Here is a tiny trained network, its code and every weight. The questions are about switching its units off for an input and a target symbol, where a switched-off unit gives its printed mean instead of its output.

import numpy as np


def w(rows, s, z=0):
    codes = np.array(rows[::2]) - 128.0
    scale = np.full(codes.shape[1], s)
    scale[-1] = z or s
    return codes * scale


def f(y):
    return np.maximum(y, 0)


def softmax(a):
    e = np.exp(a - a.max(-1, keepdims=True))
    return e / e.sum(-1, keepdims=True)


def log_softmax(a):
    a = a - a.max(-1, keepdims=True)
    return a - np.log(np.exp(a).sum(-1, keepdims=True))


def net(x, mask):
    ids = ['Λαγεζηθμξστψω'.index(c) for c in x.split()]
    T = len(ids)
    res = E[ids] + P[:T]
    q, k, v = (res @ M[0].T for M in (Q, K, V))
    z = softmax(np.where(np.tri(T) > 0, q @ k.T / 2**0.5, -1e9)) @ v
    res = res + np.where(mask[0], z, O[0][:, -1]) @ O[0][:, :-1]
    y = f(res @ A[0][:, :-1].T + A[0][:, -1])
    res = res + np.where(mask[1:17], y, B[0][:, -1]) @ B[0][:, :-1]
    return log_softmax(res[-1] @ U[:, :-1].T + U[:, -1])


Q, K, V, O, A, B = {}, {}, {}, {}, {}, {}
E = w([
[94,145,150,39],'Λ',
[56,192,147,66],'α',
[207,200,78,205],'γ',
[170,191,216,165],'ε',
[63,148,15,131],'ζ',
[129,225,158,97],'η',
[193,198,140,143],'θ',
[136,52,157,108],'μ',
[202,3,137,91],'ξ',
[50,123,149,159],'σ',
[228,76,145,179],'τ',
[147,172,121,188],'ψ',
[101,185,62,41],'ω',
],0.017)
P = w([
[194,37,8,185],'0',
[72,102,172,165],'1',
[76,117,167,157],'2',
[181,248,210,53],'3',
[70,121,178,166],'4',
[58,155,177,138],'5',
[189,255,213,50],'6',
[71,120,166,168],'7',
],0.0087)
Q[0] = w([
[79,36,243,226],'H1',
[251,134,142,48],'H1',
],0.011)
K[0] = w([
[112,96,251,185],'H1',
[237,47,77,86],'H1',
],0.013)
V[0] = w([
[146,65,126,2],'H1',
[143,84,19,148],'H1',
],0.0077)
O[0] = w([
[192,117,164,2,253],'H1',
[177,145,38,81,235],'H1',
],0.0088,0.0042)
A[0] = w([
[35,147,107,186,128],'N1',
[215,89,121,224,70],'N2',
[24,170,148,113,139],'N3',
[145,115,127,98,59],'N4',
[51,157,121,139,133],'N5',
[8,90,92,78,200],'N6',
[188,100,94,168,175],'N7',
[155,94,199,146,78],'N8',
[165,150,69,131,158],'N9',
[145,216,67,72,47],'N10',
[164,74,213,49,102],'N11',
[160,94,190,157,161],'N12',
[77,129,117,8,133],'N13',
[148,139,128,222,88],'N14',
[139,183,93,91,82],'N15',
[105,180,116,76,254],'N16',
],0.012,0.0073)
B[0] = w([
[106,146,100,96,162],'N1',
[133,163,129,72,164],'N2',
[163,166,84,151,155],'N3',
[133,166,143,78,154],'N4',
[121,128,71,36,150],'N5',
[162,102,255,75,163],'N6',
[102,139,86,169,182],'N7',
[144,38,184,188,163],'N8',
[146,169,224,128,167],'N9',
[33,51,121,87,167],'N10',
[43,173,91,126,251],'N11',
[99,70,100,173,182],'N12',
[181,134,172,175,200],'N13',
[92,164,187,151,153],'N14',
[85,92,109,97,153],'N15',
[211,109,64,209,182],'N16',
],0.0095,0.018)
U = w([
[163,144,235,122,130],'Λ',
[135,183,220,88,133],'α',
[113,195,155,157,138],'γ',
[78,155,205,164,111],'ε',
[85,158,100,3,112],'ζ',
[201,155,39,173,173],'η',
[156,137,106,147,255],'θ',
[97,79,252,93,68],'μ',
[16,55,50,143,130],'ξ',
[45,170,217,63,87],'σ',
[164,66,100,244,132],'τ',
[26,172,79,146,34],'ψ',
[200,66,191,103,131],'ω',
],0.012,0.0054)

Each question gives the input, a string of symbols that net reads in full, and the target symbol t.
The units are the heads (2 rows each of Q, K, V and O) and the neurons (one row each of A and B). Each row of codes is followed by its name. A weight is (code - 128) times the scale printed after its matrix; where a second scale follows, it is the last column's (O, A, B and U).
mask holds one flag per unit, heads first, then neurons. A switched-off unit (its flag False) gives its mean, the last column of its rows in O or B, instead of its output. The means were averaged over made-up inputs and are rounded, as every weight is.
A unit's drop is (log p(t) with every unit on - log p(t) with that unit switched off) / (log p(t) with every unit on - log p(t) with every unit switched off).
The circuit of an input: a set's keep is (log p(t) with only the set's units on - log p(t) with every unit switched off) / (log p(t) with every unit on - log p(t) with every unit switched off). Starting from the 12 units with the biggest drops (on a tie, the unit counted first), units are removed one at a time, each time the one whose removal leaves the highest keep (on an exact tie, the one counted first), for as long as the keep stays at least 0.8.
units of the circuit, in order: the units of the circuit, biggest drop first
unit that matters most: the unit with the biggest drop
top k neurons: the k neurons with the biggest drops, biggest first
drop when u is switched off: that unit's drop, to one decimal
input η σ ζ τ, target τ: units of the circuit, in order => [N12; H1]
input μ τ σ ζ μ ψ, target ψ: units of the circuit, in order => [H1; N1]
input ξ ξ ω τ ε μ, target μ: units of the circuit, in order => [N6; N11; H1]
input τ τ ω τ, target η: top neuron => [N6]
input ξ τ σ μ, target ζ: top 3 neurons => [N11; N10; N8]
input θ ψ Λ, target Λ: top 2 neurons => [N6; N11]
input ξ ε α γ, target ζ: units of the circuit, in order => [N10; H1]
input τ θ ζ γ α ψ μ, target η: units of the circuit, in order => [N16; H1]
input μ ξ τ τ ξ ψ ψ σ, target σ: top 3 neurons => [N6; N16; N14]
input τ ζ ε ω γ ξ ψ, target η: top 3 neurons => [N16; N11; N6]
input τ ω τ ξ Λ γ ε ξ, target ξ: top 3 neurons => [N11; N9; N16]
input ζ τ ε ξ τ η ψ, target ξ: top 4 neurons => [N10; N15; N13; N6]
input ζ ζ τ ω, target ξ: top 3 neurons => [N10; N16; N15]
input ξ μ ζ ξ α γ ξ Λ, target Λ: units of the circuit, in order => [N6; N13; N16]
input ξ ξ μ ξ τ ζ η, target ζ: top 4 neurons => [N10; N15; N12; N8]
input ξ ψ ξ ξ τ ξ γ α, target α: units of the circuit, in order => [N6; N11; N3]
input ω μ ξ σ ξ ψ ζ, target ω: top 4 neurons => [N11; N16; N13; N9]
input ε η ξ ζ Λ ξ ξ γ, target γ: top 4 neurons => [N14; N11; N6; N10]
input μ ξ τ ξ τ η, target η: unit that matters most => N16
input τ μ ζ Λ ξ μ ξ, target η: drop when N14 is switched off => 0.1
input ξ ω ξ ξ ξ ξ θ, target ζ: drop when N10 is switched off => 1.4
